Here is a tiny trained network, its code and every weight. The questions are about switching its units off for an input and a class, where a switched-off unit gives its printed mean instead of its output.

import numpy as np


def w(rows, s, z=0):
    codes = np.array(rows[::2]) - 128.0
    scale = np.full(codes.shape[1], s)
    scale[-1] = z or s
    return codes * scale


def norm(h):
    return h / np.sqrt((h * h).mean(-1, keepdims=True) + 1e-5)


def f(y):
    return np.maximum(y, 0)


def log_softmax(a):
    a = a - a.max(-1, keepdims=True)
    return a - np.log(np.exp(a).sum(-1, keepdims=True))


def net(x, mask):
    res = np.array(x, float).reshape(1, 4) / 4 @ E
    u = 0
    for l in range(4):
        y = f(norm(res) @ A[l][:, :-1].T + A[l][:, -1])
        res = res + np.where(mask[u : u + 5], y, B[l][:, -1]) @ B[l][:, :-1]
        u += 5
    return log_softmax(norm(res)[-1] @ U[:, :-1].T + U[:, -1])


A, B = {}, {}
E = w([
[85,254,90,159],'x0',
[112,91,65,230],'x1',
[213,132,167,200],'x2',
[220,123,80,119],'x3',
],0.0062)
A[0] = w([
[163,68,188,55,124],'0.n0',
[215,143,110,154,64],'0.n1',
[1,186,43,101,118],'0.n2',
[116,38,114,98,145],'0.n3',
[150,100,212,241,254],'0.n4',
],0.0057,0.002)
B[0] = w([
[166,40,121,117,203],'0.n0',
[170,75,65,141,179],'0.n1',
[125,203,50,59,230],'0.n2',
[122,147,254,128,187],'0.n3',
[123,137,72,142,255],'0.n4',
],0.0096,0.004)
A[1] = w([
[86,69,236,167,130],'1.n0',
[182,97,149,91,253],'1.n1',
[133,254,115,170,211],'1.n2',
[112,151,132,162,72],'1.n3',
[137,39,170,108,111],'1.n4',
],0.0068,0.0037)
B[1] = w([
[121,86,196,104,186],'1.n0',
[34,73,179,206,239],'1.n1',
[145,89,225,168,253],'1.n2',
[77,221,39,2,133],'1.n3',
[46,24,77,88,198],'1.n4',
],0.0073,0.005)
A[2] = w([
[94,78,109,153,250],'2.n0',
[211,91,132,34,154],'2.n1',
[236,47,143,165,77],'2.n2',
[24,205,59,2,114],'2.n3',
[149,165,51,104,29],'2.n4',
],0.0072,0.0025)
B[2] = w([
[110,196,180,254,246],'2.n0',
[53,104,152,206,170],'2.n1',
[139,111,19,153,234],'2.n2',
[247,123,60,37,253],'2.n3',
[66,176,125,76,150],'2.n4',
],0.0094,0.0046)
A[3] = w([
[97,32,148,83,103],'3.n0',
[62,254,208,165,56],'3.n1',
[30,117,162,201,120],'3.n2',
[180,158,62,127,2],'3.n3',
[131,119,161,34,139],'3.n4',
],0.0085,0.003)
B[3] = w([
[16,125,127,57,201],'3.n0',
[125,115,254,102,178],'3.n1',
[150,219,70,10,253],'3.n2',
[62,179,205,84,174],'3.n3',
[236,183,53,127,181],'3.n4',
],0.0074,0.0051)
U = w([
[159,117,207,107,3],'0',
[194,170,249,127,71],'1',
[87,219,153,179,91],'2',
[191,175,75,26,186],'3',
[20,48,155,98,198],'4',
[177,114,64,236,171],'5',
],0.017,0.0065)

Each question gives the input, the list of numbers given to net, and the class t.
The units are the neurons (one row each of A and B). Each row of codes is followed by its name. A weight is (code - 128) times the scale printed after its matrix; where a second scale follows, it is the last column's (A, B and U).
mask holds one flag per neuron, layer by layer. A switched-off neuron (its flag False) gives its mean, the last column of its row in B, instead of its output. The means were averaged over made-up inputs and are rounded, as every weight is.
A unit's drop is (log p(t) with every unit on - log p(t) with that unit switched off) / (log p(t) with every unit on - log p(t) with every unit switched off).
most important unit: the unit with the biggest drop
top k neurons: the k neurons with the biggest drops, biggest first
k most important neurons of layer l: the k neurons of layer l with the biggest drops, biggest first
drop of u: that unit's drop, to one decimal
input [5,-4,5,-6], class 1: most important unit => 1.n2
input [5,0,2,-2], class 1: top 3 neurons => [1.n2; 3.n1; 1.n4]
input [-6,-1,7,0], class 5: top 2 neurons => [2.n2; 0.n4]
input [4,-6,1,-8], class 3: 2 most important neurons of layer 0 => [0.n2; 0.n3]
input [-4,-1,3,2], class 4: 2 most important neurons of layer 1 => [1.n4; 1.n1]
input [-4,7,-3,2], class 4: 3 most important neurons of layer 0 => [0.n3; 0.n2; 0.n1]
input [-1,5,-2,-5], class 2: 2 most important neurons of layer 2 => [2.n0; 2.n3]
input [0,3,0,-4], class 2: top 2 neurons => [1.n2; 0.n4]
input [5,-4,4,2], class 1: 2 most important neurons of layer 0 => [0.n0; 0.n4]
input [2,7,-6,0], class 3: top 2 neurons => [0.n2; 2.n3]
input [-1,-4,3,0], class 4: top 2 neurons => [0.n0; 1.n4]
input [7,-2,5,3], class 1: 2 most important neurons of layer 1 => [1.n4; 1.n3]
input [2,-6,0,-7], class 3: top 2 neurons => [2.n3; 2.n0]
input [6,6,1,3], class 2: 2 most important neurons of layer 3 => [3.n1; 3.n4]
input [7,2,6,-4], class 1: most important neuron of layer 2 => [2.n2]
input [-3,8,-3,-7], class 2: top 2 neurons => [2.n0; 1.n4]
input [8,-2,7,-4], class 1: top 2 neurons => [3.n1; 1.n2]
input [7,3,8,-3], class 1: 2 most important neurons of layer 3 => [3.n1; 3.n0]
input [6,-2,4,-2], class 1: drop of 1.n2 => 0.7
input [6,-1,7,-5], class 1: drop of 3.n1 => 0.3
input [6,-5,4,8], class 5: most important unit => 0.n1
input [2,-5,1,-3], class 1: drop of 2.n3 => 0.3
